Below is a small trained network, with its code and all its weights. Each question gives an input and a class and asks what happens when units are switched off, that is, made to give their printed mean instead of their output.

import numpy as np


def w(rows, s, z=0):
    codes = np.array(rows[::2]) - 128.0
    scale = np.full(codes.shape[1], s)
    scale[-1] = z or s
    return codes * scale


def norm(h):
    return h / np.sqrt((h * h).mean(-1, keepdims=True) + 1e-5)


def f(y):
    return np.maximum(y, 0)


def log_softmax(a):
    a = a - a.max(-1, keepdims=True)
    return a - np.log(np.exp(a).sum(-1, keepdims=True))


def net(x, mask):
    res = np.array(x, float).reshape(1, 6) / 4 @ E
    u = 0
    for l in range(4):
        y = f(norm(res) @ A[l][:, :-1].T + A[l][:, -1])
        res = res + np.where(mask[u : u + 10], y, B[l][:, -1]) @ B[l][:, :-1]
        u += 10
    return log_softmax(norm(res)[-1] @ U[:, :-1].T + U[:, -1])


A, B = {}, {}
E = w([
[126,125,128],'x0',
[126,79,254],'x1',
[126,62,110],'x2',
[128,125,127],'x3',
[130,127,128],'x4',
[24,129,135],'x5',
],0.0085)
A[0] = w([
[150,215,250,111],'L0N0',
[107,127,138,42],'L0N1',
[140,134,138,58],'L0N2',
[212,129,134,9],'L0N3',
[121,121,133,90],'L0N4',
[72,199,118,88],'L0N5',
[128,156,188,103],'L0N6',
[117,128,134,75],'L0N7',
[126,42,142,178],'L0N8',
[199,130,126,1],'L0N9',
],0.012,0.0061)
B[0] = w([
[121,2,98,254],'L0N0',
[121,151,127,128],'L0N1',
[191,144,133,128],'L0N2',
[239,126,104,158],'L0N3',
[126,137,120,128],'L0N4',
[205,76,120,194],'L0N5',
[130,31,152,180],'L0N6',
[121,131,129,128],'L0N7',
[146,44,141,230],'L0N8',
[236,105,85,144],'L0N9',
],0.0074,0.0052)
A[1] = w([
[158,132,137,3],'L1N0',
[4,156,158,88],'L1N1',
[47,103,117,164],'L1N2',
[151,108,117,56],'L1N3',
[116,55,103,164],'L1N4',
[170,117,178,95],'L1N5',
[151,169,93,231],'L1N6',
[130,146,121,195],'L1N7',
[163,70,106,102],'L1N8',
[146,100,112,119],'L1N9',
],0.017,0.0039)
B[1] = w([
[130,114,126,131],'L1N0',
[246,110,144,160],'L1N1',
[180,149,140,195],'L1N2',
[139,140,131,151],'L1N3',
[107,208,162,255],'L1N4',
[73,101,108,170],'L1N5',
[75,127,174,200],'L1N6',
[108,107,155,152],'L1N7',
[122,168,157,228],'L1N8',
[108,161,142,180],'L1N9',
],0.013,0.0092)
A[2] = w([
[109,68,144,54],'L2N0',
[191,181,188,168],'L2N1',
[69,144,64,152],'L2N2',
[239,175,131,152],'L2N3',
[44,175,139,101],'L2N4',
[145,129,133,52],'L2N5',
[157,103,108,70],'L2N6',
[60,197,252,166],'L2N7',
[133,112,151,7],'L2N8',
[117,186,1,252],'L2N9',
],0.0097,0.0041)
B[2] = w([
[113,141,130,132],'L2N0',
[147,139,79,201],'L2N1',
[99,130,186,142],'L2N2',
[206,100,100,171],'L2N3',
[112,174,114,162],'L2N4',
[114,124,124,128],'L2N5',
[156,132,107,128],'L2N6',
[109,193,57,248],'L2N7',
[132,124,141,128],'L2N8',
[105,70,247,157],'L2N9',
],0.012,0.014)
A[3] = w([
[164,188,112,103],'L3N0',
[144,175,2,23],'L3N1',
[141,146,82,57],'L3N2',
[124,26,157,254],'L3N3',
[190,72,93,71],'L3N4',
[122,173,189,110],'L3N5',
[139,188,127,55],'L3N6',
[184,156,102,119],'L3N7',
[117,72,183,88],'L3N8',
[147,148,111,69],'L3N9',
],0.0083,0.0046)
B[3] = w([
[154,115,181,253],'L3N0',
[165,182,140,222],'L3N1',
[147,157,130,145],'L3N2',
[49,1,123,172],'L3N3',
[163,104,141,161],'L3N4',
[64,173,174,231],'L3N5',
[100,124,138,188],'L3N6',
[202,102,148,229],'L3N7',
[64,124,112,142],'L3N8',
[144,152,160,141],'L3N9',
],0.0064,0.0035)
U = w([
[31,71,225,135],'0',
[232,57,141,134],'1',
[122,157,119,158],'2',
[122,187,105,91],'3',
[119,143,110,165],'4',
[122,146,112,138],'5',
[69,71,7,6],'6',
],0.016,0.012)

Each question gives the input, the list of numbers given to net, and the class t.
The units are the neurons (one row each of A and B). Each row of codes is followed by its name. A weight is (code - 128) times the scale printed after its matrix; where a second scale follows, it is the last column's (A, B and U).
mask holds one flag per neuron, layer by layer. A switched-off neuron (its flag False) gives its mean, the last column of its row in B, instead of its output. The means were averaged over made-up inputs and are rounded, as every weight is.
A unit's drop is (log p(t) with every unit on - log p(t) with that unit switched off) / (log p(t) with every unit on - log p(t) with every unit switched off).
The circuit of an input: a set's keep is (log p(t) with only the set's units on - log p(t) with every unit switched off) / (log p(t) with every unit on - log p(t) with every unit switched off). Starting from the 12 units with the biggest drops (on a tie, the unit counted first), units are removed one at a time, each time the one whose removal leaves the highest keep (on an exact tie, the one counted first), for as long as the keep stays at least 0.8.
circuit, biggest first: the units of the circuit, biggest drop first
most important unit: the unit with the biggest drop
k most important neurons: the k neurons with the biggest drops, biggest first
top k neurons in layer l: the k neurons of layer l with the biggest drops, biggest first
drop when u is switched off: that unit's drop, to one decimal
input [0,5,8,-3,-5,-3], class 3: circuit, biggest first : L1N4; L2N9
input [-7,1,-4,-3,2,-8], class 1: most important unit : L0N3
input [-2,-6,-6,-4,4,7], class 1: circuit, biggest first : L1N1; L1N4; L2N3
input [-6,2,-3,-1,-2,-7], class 1: circuit, biggest first : L2N7; L1N4
input [-2,-1,-1,1,6,-8], class 1: 3 most important neurons : L1N4; L2N7; L0N3
input [0,6,-1,-7,3,7], class 1: 2 most important neurons : L1N1; L1N2
input [7,-8,5,-3,-3,8], class 0: 2 most important neurons : L2N9; L1N8
input [-1,-8,-3,1,-6,-5], class 0: top 2 neurons in layer 1 : L1N4; L1N8
input [3,-3,-4,2,1,6], class 1: 2 most important neurons : L1N1; L0N0
input [5,5,-4,-6,-3,-8], class 1: 2 most important neurons : L0N3; L1N6
input [5,8,8,-1,0,-7], class 0: 2 most important neurons : L1N5; L0N8
input [-7,-1,-7,4,-1,7], class 1: 2 most important neurons : L1N1; L0N8
input [-4,-8,4,1,3,-5], class 0: 2 most important neurons : L2N9; L1N4
input [0,-7,2,7,-7,1], class 0: circuit, biggest first : L2N9
input [-6,-6,-2,0,-6,-7], class 1: top 3 neurons in layer 2 : L2N3; L2N7; L2N9
input [-8,-6,4,-3,6,-8], class 1: 2 most important neurons : L1N4; L2N7
input [-8,-8,4,-3,7,6], class 0: 2 most important neurons : L2N9; L1N8
input [-2,-8,7,6,-4,8], class 0: 3 most important neurons : L2N9; L1N8; L2N7
input [-7,-8,3,3,-3,5], class 0: drop when L1N8 is switched off : 0.1
input [4,-8,-2,-5,-5,-3], class 0: drop when L2N9 is switched off : 0.2
input [2,8,1,-3,7,-3], class 0: drop when L0N8 is switched off : 0.1
input [8,4,8,-2,4,6], class 3: top neuron in layer 0 : L0N8
